Below are the code and all the weights of a small trained network. Each question names an input and a target symbol and asks about switching units off, where a switched-off unit gives its printed mean instead of its output.

import numpy as np


def w(rows, s, z=0):
    codes = np.array(rows[::2]) - 128.0
    scale = np.full(codes.shape[1], s)
    scale[-1] = z or s
    return codes * scale


def norm(h):
    return h / np.sqrt((h * h).mean(-1, keepdims=True) + 1e-5)


def f(y):
    return np.maximum(y, 0)


def softmax(a):
    e = np.exp(a - a.max(-1, keepdims=True))
    return e / e.sum(-1, keepdims=True)


def log_softmax(a):
    a = a - a.max(-1, keepdims=True)
    return a - np.log(np.exp(a).sum(-1, keepdims=True))


def net(x, mask):
    ids = ['ΔΛΞΦβεζθτω'.index(c) for c in x.split()]
    T = len(ids)
    res = E[ids] + P[:T]
    r = norm(res)
    for j in range(2):
        rows = slice(3 * j, 3 * j + 3)
        q, k, v = (r @ M[0][rows].T for M in (Q, K, V))
        z = softmax(np.where(np.tri(T) > 0, q @ k.T / 3**0.5, -1e9)) @ v
        o = O[0][rows]
        res = res + np.where(mask[j], z, o[:, -1]) @ o[:, :-1]
    y = f(norm(res) @ A[0][:, :-1].T + A[0][:, -1])
    res = res + np.where(mask[2:14], y, B[0][:, -1]) @ B[0][:, :-1]
    return log_softmax(norm(res)[-1] @ U[:, :-1].T + U[:, -1])


Q, K, V, O, A, B = {}, {}, {}, {}, {}, {}
E = w([
[114,175,191,159,158,163,106,191,179],'Δ',
[86,69,163,130,132,40,139,56,75],'Λ',
[173,140,165,205,110,120,46,155,92],'Ξ',
[112,148,97,56,121,179,170,99,106],'Φ',
[202,131,101,92,72,123,154,132,6],'β',
[142,172,103,147,134,138,111,118,130],'ε',
[88,101,153,114,154,195,111,148,25],'ζ',
[141,143,99,156,142,146,96,94,150],'θ',
[183,126,112,149,156,100,133,152,115],'τ',
[80,130,114,105,93,112,44,180,138],'ω',
],0.024)
P = w([
[112,76,124,167,1,164,209,121,180],'0',
[147,171,103,115,245,113,82,100,62],'1',
[182,82,57,119,173,145,100,130,147],'2',
[154,217,153,87,96,134,173,112,112],'3',
[43,82,175,187,178,131,158,98,28],'4',
[92,150,116,118,251,127,65,109,94],'5',
[150,94,151,191,176,110,203,108,83],'6',
],0.0092)
Q[0] = w([
[110,113,120,73,135,103,143,51,56],'H0',
[123,164,120,84,149,105,88,158,203],'H0',
[211,143,58,86,97,119,178,94,197],'H0',
[78,93,148,188,182,140,168,106,62],'H1',
[101,78,248,95,90,208,182,88,61],'H1',
[49,140,104,105,203,132,9,228,110],'H1',
],0.011)
K[0] = w([
[83,91,110,93,167,15,168,31,97],'H0',
[99,2,35,185,146,155,162,177,218],'H0',
[115,103,140,174,9,125,235,84,177],'H0',
[170,201,183,35,232,101,58,111,84],'H1',
[70,117,156,134,217,23,123,50,109],'H1',
[177,61,52,108,203,201,58,180,116],'H1',
],0.0087)
V[0] = w([
[187,194,51,90,179,174,139,254,156],'H0',
[63,169,171,181,97,99,94,190,99],'H0',
[100,246,95,166,94,64,223,106,25],'H0',
[85,113,29,30,55,121,50,166,118],'H1',
[137,168,32,207,88,96,113,118,146],'H1',
[189,200,189,29,124,239,81,103,201],'H1',
],0.0058)
O[0] = w([
[134,76,157,97,2,166,200,79,239,136],'H0',
[136,210,102,103,140,140,149,40,162,242],'H0',
[196,190,130,29,144,118,48,89,188,249],'H0',
[111,81,174,149,76,147,149,29,73,78],'H1',
[131,162,195,140,52,80,169,98,159,216],'H1',
[175,127,68,102,94,72,109,137,121,42],'H1',
],0.0084,0.0016)
A[0] = w([
[174,113,146,113,131,206,171,188,40,150],'N0',
[162,140,17,102,78,125,114,123,53,40],'N1',
[105,166,156,145,197,150,161,176,217,133],'N2',
[8,109,127,106,85,104,75,162,169,125],'N3',
[80,116,33,38,184,176,223,132,121,250],'N4',
[131,149,115,255,113,86,55,136,126,116],'N5',
[156,131,168,147,145,234,204,183,224,70],'N6',
[94,89,148,111,200,72,86,113,94,204],'N7',
[227,138,109,151,145,221,133,143,102,150],'N8',
[74,91,159,69,178,125,203,81,77,154],'N9',
[131,128,49,13,65,122,207,76,120,94],'N10',
[172,150,166,181,107,153,126,158,168,150],'N11',
],0.0093,0.0025)
B[0] = w([
[98,90,74,118,114,180,106,85,99,226],'N0',
[34,79,136,137,61,89,139,129,147,212],'N1',
[65,89,161,139,161,71,210,126,144,231],'N2',
[156,106,87,1,82,68,210,42,91,177],'N3',
[123,86,49,236,155,200,79,212,161,216],'N4',
[129,135,189,113,66,101,182,243,128,223],'N5',
[102,67,177,154,248,89,78,65,116,253],'N6',
[130,184,129,108,97,103,103,100,133,239],'N7',
[65,135,129,71,124,193,139,75,110,253],'N8',
[147,159,61,205,129,124,88,181,142,218],'N9',
[145,89,103,117,145,32,135,141,193,217],'N10',
[104,77,190,215,131,187,118,168,108,225],'N11',
],0.0097,0.006)
U = w([
[132,193,81,117,150,160,210,142,133,112],'Δ',
[81,35,175,115,195,134,118,107,128,40],'Λ',
[90,55,104,38,73,86,105,106,90,126],'Ξ',
[90,129,58,105,156,254,117,139,54,170],'Φ',
[243,132,115,158,99,114,76,116,198,215],'β',
[180,110,157,131,74,171,114,234,79,186],'ε',
[194,153,130,86,133,194,71,57,146,210],'ζ',
[127,90,16,158,134,102,98,189,201,76],'θ',
[168,144,57,221,98,144,166,59,91,5],'τ',
[112,184,94,118,169,49,54,145,96,72],'ω',
],0.0083,0.0024)

Each question gives the input, a string of symbols that net reads in full, and the target symbol t.
The units are the heads (3 rows each of Q, K, V and O) and the neurons (one row each of A and B). Each row of codes is followed by its name. A weight is (code - 128) times the scale printed after its matrix; where a second scale follows, it is the last column's (O, A, B and U).
mask holds one flag per unit, heads first, then neurons. A switched-off unit (its flag False) gives its mean, the last column of its rows in O or B, instead of its output. The means were averaged over made-up inputs and are rounded, as every weight is.
A unit's drop is (log p(t) with every unit on - log p(t) with that unit switched off) / (log p(t) with every unit on - log p(t) with every unit switched off).
The circuit of an input: a set's keep is (log p(t) with only the set's units on - log p(t) with every unit switched off) / (log p(t) with every unit on - log p(t) with every unit switched off). Starting from the 12 units with the biggest drops (on a tie, the unit counted first), units are removed one at a time, each time the one whose removal leaves the highest keep (on an exact tie, the one counted first), for as long as the keep stays at least 0.8.
units of the circuit, in order: the units of the circuit, biggest drop first
most important unit: the unit with the biggest drop
k most important neurons: the k neurons with the biggest drops, biggest first
which heads matter: for each layer, one digit per head in row order, 1 if its drop is at least 0.15 and else 0, layers parted by /
drop of u: that unit's drop, to one decimal
input ε β Φ θ θ ε, target Ξ: which heads matter => 01
input Φ ζ τ, target Ξ: which heads matter => 01
input τ β Λ θ, target Λ: units of the circuit, in order => (H1, N6, H0)
input ε β ζ β ω τ, target Φ: units of the circuit, in order => (H1, N8, N6)
input ε τ ε β ζ τ, target β: units of the circuit, in order => (H1, H0, N2)
input ω β τ θ, target τ: units of the circuit, in order => (H1, H0, N6)
input ε Λ ε ε ε Λ θ, target β: which heads matter => 11
input Ξ Δ ζ Λ β, target Φ: units of the circuit, in order => (H1, N8)
input θ ε ε, target ε: units of the circuit, in order => (H0, N5)
input ζ Λ θ, target Φ: most important unit => N8
input ε τ Λ θ, target β: units of the circuit, in order => (H1, N8, H0)
input Ξ Λ ζ τ Λ Ξ, target ε: 2 most important neurons => (N5, N6)
input β ζ Φ Δ β τ Φ, target θ: 2 most important neurons => (N10, N4)
input θ τ Ξ Λ, target ω: units of the circuit, in order => (H0)
input ζ τ θ τ β ω β, target Ξ: units of the circuit, in order => (H0, N1)
input Λ Ξ τ ω τ, target Δ: 2 most important neurons => (N6, N4)
input ζ τ θ ε, target Φ: units of the circuit, in order => (H1, N8)
input Ξ ε τ, target Δ: 2 most important neurons => (N6, N8)
input ζ ε ζ β Δ Λ ε, target ζ: 2 most important neurons => (N4, N2)
input Δ ζ Φ ω θ ω τ, target τ: 2 most important neurons => (N6, N2)
input τ Λ θ, target Λ: most important unit => H1
input Λ β θ, target ω: drop of H0 => 1.5
input τ θ τ τ θ, target ε: drop of N5 => 0.3
input β ε Δ Ξ β θ, target θ: drop of H1 => 1.5
input β ζ Λ Δ τ, target Φ: drop of H1 => 0.5
